Here is a tiny trained network, its code and every weight. The questions are about switching its units off for an input and a class, where a switched-off unit gives its printed mean instead of its output.

import numpy as np


def w(rows, s, z=0):
    codes = np.array(rows[::2]) - 128.0
    scale = np.full(codes.shape[1], s)
    scale[-1] = z or s
    return codes * scale


def f(y):
    return y / 2 * (1 + np.tanh(0.7978845608 * (y + 0.044715 * y**3)))


def log_softmax(a):
    a = a - a.max(-1, keepdims=True)
    return a - np.log(np.exp(a).sum(-1, keepdims=True))


def net(x, mask):
    res = np.array(x, float).reshape(1, 5) / 4 @ E
    y = f(res @ A[0][:, :-1].T + A[0][:, -1])
    res = res + np.where(mask, y, B[0][:, -1]) @ B[0][:, :-1]
    return log_softmax(res[-1] @ U[:, :-1].T + U[:, -1])


A, B = {}, {}
E = w([
[78,101,121,90,125,101,76,72,122,181],'x0',
[127,103,140,144,131,118,117,145,138,146],'x1',
[157,174,169,167,137,114,168,193,162,88],'x2',
[24,123,83,202,159,224,249,86,182,187],'x3',
[114,139,131,120,127,123,126,142,122,136],'x4',
],0.012)
A[0] = w([
[231,123,124,63,38,96,43,122,70,113,254],'neuron 0',
[253,137,187,88,123,97,77,205,71,54,182],'neuron 1',
[145,89,115,72,24,48,89,66,88,172,16],'neuron 2',
[67,112,95,145,166,160,129,66,144,150,39],'neuron 3',
[192,185,139,136,167,113,121,156,120,101,55],'neuron 4',
[99,110,98,208,72,125,210,173,113,105,126],'neuron 5',
],0.0073,0.006)
B[0] = w([
[161,113,140,95,139,47,72,168,109,105,252],'neuron 0',
[120,65,148,115,59,10,167,116,18,172,250],'neuron 1',
[90,145,189,110,130,104,76,51,160,123,174],'neuron 2',
[113,111,112,178,78,94,176,126,102,164,168],'neuron 3',
[105,160,152,176,92,47,182,110,93,153,152],'neuron 4',
[168,198,156,126,114,161,161,96,211,140,173],'neuron 5',
],0.011,0.016)
U = w([
[185,104,124,100,144,84,55,226,115,23,247],'0',
[41,60,103,175,58,79,227,73,67,211,91],'1',
[45,143,39,162,191,254,171,101,235,158,245],'2',
[127,252,138,233,167,186,214,192,225,75,2],'3',
[111,126,148,56,140,87,10,97,154,54,6],'4',
],0.0074,0.0089)

Each question gives the input, the list of numbers given to net, and the class t.
The units are the neurons (one row each of A and B). Each row of codes is followed by its name. A weight is (code - 128) times the scale printed after its matrix; where a second scale follows, it is the last column's (A, B and U).
mask holds one flag per neuron, in row order. A switched-off neuron (its flag False) gives its mean, the last column of its row in B, instead of its output. The means were averaged over made-up inputs and are rounded, as every weight is.
A unit's drop is (log p(t) with every unit on - log p(t) with that unit switched off) / (log p(t) with every unit on - log p(t) with every unit switched off).
The circuit of an input: a set's keep is (log p(t) with only the set's units on - log p(t) with every unit switched off) / (log p(t) with every unit on - log p(t) with every unit switched off). Starting from all 6 units, units are removed one at a time, each time the one whose removal leaves the highest keep (on an exact tie, the one counted first), for as long as the keep stays at least 0.8.
circuit, biggest first: the units of the circuit, biggest drop first
most important unit: the unit with the biggest drop
top k neurons: the k neurons with the biggest drops, biggest first
drop of u: that unit's drop, to one decimal
input [7,7,-8,-4,1], class 4: most important unit -> neuron 2
input [5,-8,-1,-2,-5], class 4: circuit, biggest first -> (neuron 2; neuron 1)
input [0,7,-4,2,-6], class 2: top 3 neurons -> (neuron 1; neuron 0; neuron 4)
input [-4,-6,6,-6,6], class 1: top 2 neurons -> (neuron 1; neuron 4)
input [3,6,4,0,-7], class 0: top 2 neurons -> (neuron 1; neuron 3)
input [6,2,0,-1,5], class 4: top 2 neurons -> (neuron 1; neuron 2)
input [0,-4,-6,3,-4], class 2: top 3 neurons -> (neuron 1; neuron 0; neuron 4)
input [-5,6,3,0,2], class 1: top 2 neurons -> (neuron 0; neuron 4)
input [3,1,2,1,2], class 2: circuit, biggest first -> (neuron 1; neuron 0)
input [-2,-7,6,0,-6], class 1: top 2 neurons -> (neuron 0; neuron 4)
input [7,7,-3,-1,5], class 4: top 2 neurons -> (neuron 1; neuron 2)
input [-1,0,-3,3,6], class 2: top 2 neurons -> (neuron 1; neuron 0)
input [0,1,8,-2,-4], class 1: top 3 neurons -> (neuron 1; neuron 4; neuron 0)
input [1,-1,-7,-7,-1], class 4: circuit, biggest first -> (neuron 2)
input [-2,-8,0,0,-4], class 0: drop of neuron 3 -> 0.3
input [0,-1,8,-4,2], class 1: drop of neuron 5 -> 0.0
input [4,-3,-7,-2,3], class 4: drop of neuron 2 -> 0.2
